Below are the code and all the weights of a small trained network. Each question names an input and a class and asks about switching units off, where a switched-off unit gives its printed mean instead of its output.

import numpy as np


def w(rows, s, z=0):
    codes = np.array(rows[::2]) - 128.0
    scale = np.full(codes.shape[1], s)
    scale[-1] = z or s
    return codes * scale


def norm(h):
    return h / np.sqrt((h * h).mean(-1, keepdims=True) + 1e-5)


def f(y):
    return y / 2 * (1 + np.tanh(0.7978845608 * (y + 0.044715 * y**3)))


def log_softmax(a):
    a = a - a.max(-1, keepdims=True)
    return a - np.log(np.exp(a).sum(-1, keepdims=True))


def net(x, mask):
    res = np.array(x, float).reshape(1, 5) / 4 @ E
    u = 0
    for l in range(4):
        y = f(norm(res) @ A[l][:, :-1].T + A[l][:, -1])
        res = res + np.where(mask[u : u + 5], y, B[l][:, -1]) @ B[l][:, :-1]
        u += 5
    return log_softmax(norm(res)[-1] @ U[:, :-1].T + U[:, -1])


A, B = {}, {}
E = w([
[188,52,54],'x0',
[227,199,65],'x1',
[150,1,135],'x2',
[252,153,185],'x3',
[150,135,105],'x4',
],0.0083)
A[0] = w([
[7,76,254,100],'0.n0',
[199,54,144,2],'0.n1',
[11,125,53,166],'0.n2',
[93,171,164,82],'0.n3',
[214,66,231,224],'0.n4',
],0.0072,0.0034)
B[0] = w([
[215,45,229,232],'0.n0',
[34,194,135,141],'0.n1',
[2,98,10,210],'0.n2',
[27,140,62,133],'0.n3',
[181,15,181,253],'0.n4',
],0.0061,0.0043)
A[1] = w([
[125,246,112,252],'1.n0',
[118,183,108,215],'1.n1',
[55,176,145,217],'1.n2',
[90,110,196,14],'1.n3',
[138,180,84,27],'1.n4',
],0.013,0.002)
B[1] = w([
[129,195,125,252],'1.n0',
[147,255,137,173],'1.n1',
[21,136,228,225],'1.n2',
[189,5,14,182],'1.n3',
[140,136,108,146],'1.n4',
],0.0071,0.0038)
A[2] = w([
[147,138,7,252],'2.n0',
[129,102,185,171],'2.n1',
[111,164,41,39],'2.n2',
[180,162,12,123],'2.n3',
[117,206,200,221],'2.n4',
],0.012,0.0028)
B[2] = w([
[54,164,64,232],'2.n0',
[200,71,107,222],'2.n1',
[162,97,128,150],'2.n2',
[113,175,68,204],'2.n3',
[126,121,246,253],'2.n4',
],0.012,0.0034)
A[3] = w([
[142,62,255,252],'3.n0',
[224,132,77,164],'3.n1',
[105,226,198,54],'3.n2',
[182,115,56,103],'3.n3',
[220,81,71,103],'3.n4',
],0.0084,0.0034)
B[3] = w([
[247,80,161,254],'3.n0',
[193,136,76,170],'3.n1',
[97,145,122,157],'3.n2',
[54,158,37,144],'3.n3',
[129,204,88,175],'3.n4',
],0.012,0.0066)
U = w([
[200,69,129,193],'0',
[211,78,156,187],'1',
[34,117,53,129],'2',
[46,31,173,56],'3',
[163,209,47,173],'4',
[133,183,222,172],'5',
[64,251,164,1],'6',
],0.017,0.0048)

Each question gives the input, the list of numbers given to net, and the class t.
The units are the neurons (one row each of A and B). Each row of codes is followed by its name. A weight is (code - 128) times the scale printed after its matrix; where a second scale follows, it is the last column's (A, B and U).
mask holds one flag per neuron, layer by layer. A switched-off neuron (its flag False) gives its mean, the last column of its row in B, instead of its output. The means were averaged over made-up inputs and are rounded, as every weight is.
A unit's drop is (log p(t) with every unit on - log p(t) with that unit switched off) / (log p(t) with every unit on - log p(t) with every unit switched off).
The circuit of an input: a set's keep is (log p(t) with only the set's units on - log p(t) with every unit switched off) / (log p(t) with every unit on - log p(t) with every unit switched off). Starting from the 12 units with the biggest drops (on a tie, the unit counted first), units are removed one at a time, each time the one whose removal leaves the highest keep (on an exact tie, the one counted first), for as long as the keep stays at least 0.8.
circuit, biggest first: the units of the circuit, biggest drop first
k most important neurons of layer l: the k neurons of layer l with the biggest drops, biggest first
drop of u: that unit's drop, to one decimal
input [3,-1,-6,1,-8], class 6: circuit, biggest first	[0.n0; 2.n1]
input [1,5,3,-4,7], class 2: circuit, biggest first	[2.n0]
input [-6,-8,-3,-1,1], class 1: circuit, biggest first	[0.n0; 3.n0]
input [2,1,4,-6,-4], class 2: 2 most important neurons of layer 2	[2.n4; 2.n0]
input [7,-3,-2,0,1], class 4: 2 most important neurons of layer 2	[2.n4; 2.n3]
input [2,6,-7,-7,-1], class 6: 2 most important neurons of layer 2	[2.n4; 2.n1]
input [2,-1,7,-7,5], class 2: 2 most important neurons of layer 2	[2.n4; 2.n0]
input [-3,6,0,-8,4], class 2: 2 most important neurons of layer 2	[2.n0; 2.n2]
input [-7,-2,6,-6,1], class 0: 2 most important neurons of layer 0	[0.n0; 0.n1]
input [8,4,8,7,5], class 4: 4 most important neurons of layer 3	[3.n4; 3.n3; 3.n0; 3.n1]
input [0,2,-5,-2,-1], class 6: drop of 3.n0	0.1
input [-2,-7,-1,0,-2], class 1: drop of 3.n0	0.1
input [4,7,1,-8,-3], class 2: drop of 1.n1	0.0
